[[4.0, 5.7, -7.7, 8.9, 9.2, -2.6, 6.5, 4.2, -37.3, -15.8],
[-0.5, -0.5, 15.4, 3.9, -6.4, -3.5, 2.4, 3.6, -8.4, 22.7],
[2.9, 12.7, 13.1, 14.1, 2.8, -7.2, 14.6, 10.5, -60.2, 13.6],
[-5.2, 10.4, 24.0, 17.8, 4.7, -11.5, 14.4, 2.9, -35.4, 28.7],
[5.4, 1.5, -18.9, -4.5, 8.4, 5.3, -1.9, 1.4, -4.3, -28.5],
[-3.1, -4.3, 7.0, -3.3, -3.5, -4.3, -6.2, -5.4, 29.7, 8.8],
[-6.1, -0.9, 19.6, 4.5, -8.5, -6.2, 1.9, -1.4, 3.2, 28.3],
[-2.6, -11.5, -18.1, -15.3, -4.1, 9.6, -13.4, -11.3, 61.1, -17.2]]
->
[[-0.5, -0.5, 15.4, 3.9, -6.4, -3.5, 2.4, 3.6, -8.4, 22.7],
[-5.2, 10.4, 24.0, 17.8, 4.7, -11.5, 14.4, 2.9, -35.4, 28.7],
[-3.1, -4.3, 7.0, -3.3, -3.5, -4.3, -6.2, -5.4, 29.7, 8.8],
[-2.6, -11.5, -18.1, -15.3, -4.1, 9.6, -13.4, -11.3, 61.1, -17.2]]

[[6.6, -3.1, -10.4, -55.8, 5.5, -0.8, -8.0],
[6.6, 14.7, -8.5, 9.9, 20.3, -18.3, -15.9],
[6.6, 13.6, 11.1, 9.9, -39.7, 22.6, -17.4],
[6.6, 13.8, -8.5, 9.9, 5.5, 2.8, -15.9]]
->
[[6.6, 14.7, -8.5, 9.9, 20.3, -18.3, -15.9],
[6.6, 13.8, -8.5, 9.9, 5.5, 2.8, -15.9]]

[[-7.8, 35.9, -15.3, -14.2, -19.0, -22.1, -10.1, -20.4],
[0.3, -51.7, 13.5, -9.0, -0.5, -7.8, 7.6, -10.3],
[-18.6, 37.1, -20.7, -11.8, -19.3, -26.4, -22.4, -24.6],
[-20.8, 52.8, -7.5, -14.4, -11.4, -22.3, -13.5, -25.1],
[-19.1, 40.9, -16.1, -26.1, -27.5, -36.7, -10.6, -35.9],
[23.7, -39.7, 25.6, 15.5, 22.2, 24.7, 26.8, 28.6],
[2.1, -28.2, 0.7, 9.5, 10.9, 6.3, -3.4, 8.3],
[-11.0, 44.0, -16.6, -21.6, -25.5, -11.7, -15.7, -27.0],
[3.8, -40.0, 12.9, 17.8, 13.9, 9.7, 18.5, 19.7]]
->
[[0.3, -51.7, 13.5, -9.0, -0.5, -7.8, 7.6, -10.3],
[-20.8, 52.8, -7.5, -14.4, -11.4, -22.3, -13.5, -25.1],
[23.7, -39.7, 25.6, 15.5, 22.2, 24.7, 26.8, 28.6],
[-11.0, 44.0, -16.6, -21.6, -25.5, -11.7, -15.7, -27.0]]

[[6.3, 3.4, -15.9, -14.8, -57.7, -22.8, -6.6, 3.9, 59.5, -3.1],
[12.2, -5.7, -15.4, -8.1, -53.9, -32.7, -17.0, 12.5, 57.7, 2.7],
[10.3, 1.0, -15.9, -10.6, -55.6, -25.9, -12.4, 8.5, 59.6, -2.9],
[8.3, 2.1, -13.6, -11.9, -58.9, -25.7, -13.9, 8.0, 60.8, -2.5],
[11.1, -10.5, -15.7, -7.7, -54.5, -29.7, -17.1, 12.9, 57.8, 0.2],
[4.3, 7.3, -17.2, -13.0, -60.3, -21.1, -6.8, 6.3, 58.7, -8.5],
[10.1, -4.7, -15.6, -9.5, -58.2, -29.5, -13.2, 11.9, 57.0, -0.5],
[1.9, 7.3, -16.4, -12.1, -61.7, -20.4, -6.7, 1.9, 60.5, -9.2]]
->
[[12.2, -5.7, -15.4, -8.1, -53.9, -32.7, -17.0, 12.5, 57.7, 2.7],
[8.3, 2.1, -13.6, -11.9, -58.9, -25.7, -13.9, 8.0, 60.8, -2.5],
[4.3, 7.3, -17.2, -13.0, -60.3, -21.1, -6.8, 6.3, 58.7, -8.5],
[1.9, 7.3, -16.4, -12.1, -61.7, -20.4, -6.7, 1.9, 60.5, -9.2]]

[[39.6, -4.2, 26.9, -31.1, 53.6, -40.1, -8.5, 45.8, -23.9],
[-13.4, 1.8, -8.4, 25.1, -27.5, 0.0, 9.6, -15.9, 16.8],
[14.0, -1.0, 7.8, -62.6, 47.1, -10.6, -26.5, 15.8, 0.0],
[51.8, -6.3, 35.6, 0.0, 0.0, -55.8, 15.4, 59.2, 2.6],
[-15.9, 0.0, -10.5, 22.4, -28.9, 15.8, 7.5, -16.6, 0.0],
[-24.0, 2.2, -16.6, 6.2, -29.2, 26.4, -0.8, 0.0, 7.3],
[2.9, 0.7, 0.6, -63.4, 0.0, 1.6, -27.4, 3.8, -38.4],
[-23.6, 0.0, -16.3, -48.5, 1.6, 27.0, -24.9, 0.0, -25.0],
[15.5, -1.0, 9.6, -61.1, 48.7, -12.2, -25.6, 17.1, -38.2],
[51.5, -6.5, 35.3, 35.1, 29.8, -55.7, 21.4, 58.6, 17.4]]
->
[[-13.4, 1.8, -8.4, 25.1, -27.5, 0.0, 9.6, -15.9, 16.8],
[51.8, -6.3, 35.6, 0.0, 0.0, -55.8, 15.4, 59.2, 2.6],
[-24.0, 2.2, -16.6, 6.2, -29.2, 26.4, -0.8, 0.0, 7.3],
[-23.6, 0.0, -16.3, -48.5, 1.6, 27.0, -24.9, 0.0, -25.0],
[51.5, -6.5, 35.3, 35.1, 29.8, -55.7, 21.4, 58.6, 17.4]]

[[-4.7, -11.3, -23.2, -11.3, -9.0, -13.2, 16.6, 14.4, 8.0, 29.5, 16.1, -13.5, 21.6],
[-1.6, -5.5, -13.2, -1.8, -4.7, -10.1, 10.5, 10.6, 1.4, 15.3, 5.8, -6.9, 15.1],
[20.2, 17.4, -1.8, -27.9, -41.4, 7.7, 39.3, 11.9, 37.0, 38.6, 60.9, -39.0, -7.4],
[-14.2, -13.7, -3.3, 22.4, 28.0, -10.8, -23.6, -3.1, -28.0, -23.1, -43.7, 25.9, 12.5],
[-1.7, 3.8, 17.9, 31.8, 24.0, -0.3, -25.1, -8.7, -28.9, -40.9, -45.1, 27.5, -5.3]]
->
[[-1.6, -5.5, -13.2, -1.8, -4.7, -10.1, 10.5, 10.6, 1.4, 15.3, 5.8, -6.9, 15.1],
[-14.2, -13.7, -3.3, 22.4, 28.0, -10.8, -23.6, -3.1, -28.0, -23.1, -43.7, 25.9, 12.5]]

[[45.0, 36.1],
[56.8, 10.5],
[58.1, 2.4],
[50.1, 29.9],
[40.5, 42.3],
[54.7, 17.2],
[53.0, 23.6],
[34.8, 46.7]]
->
[[56.8, 10.5],
[50.1, 29.9],
[54.7, 17.2],
[34.8, 46.7]]
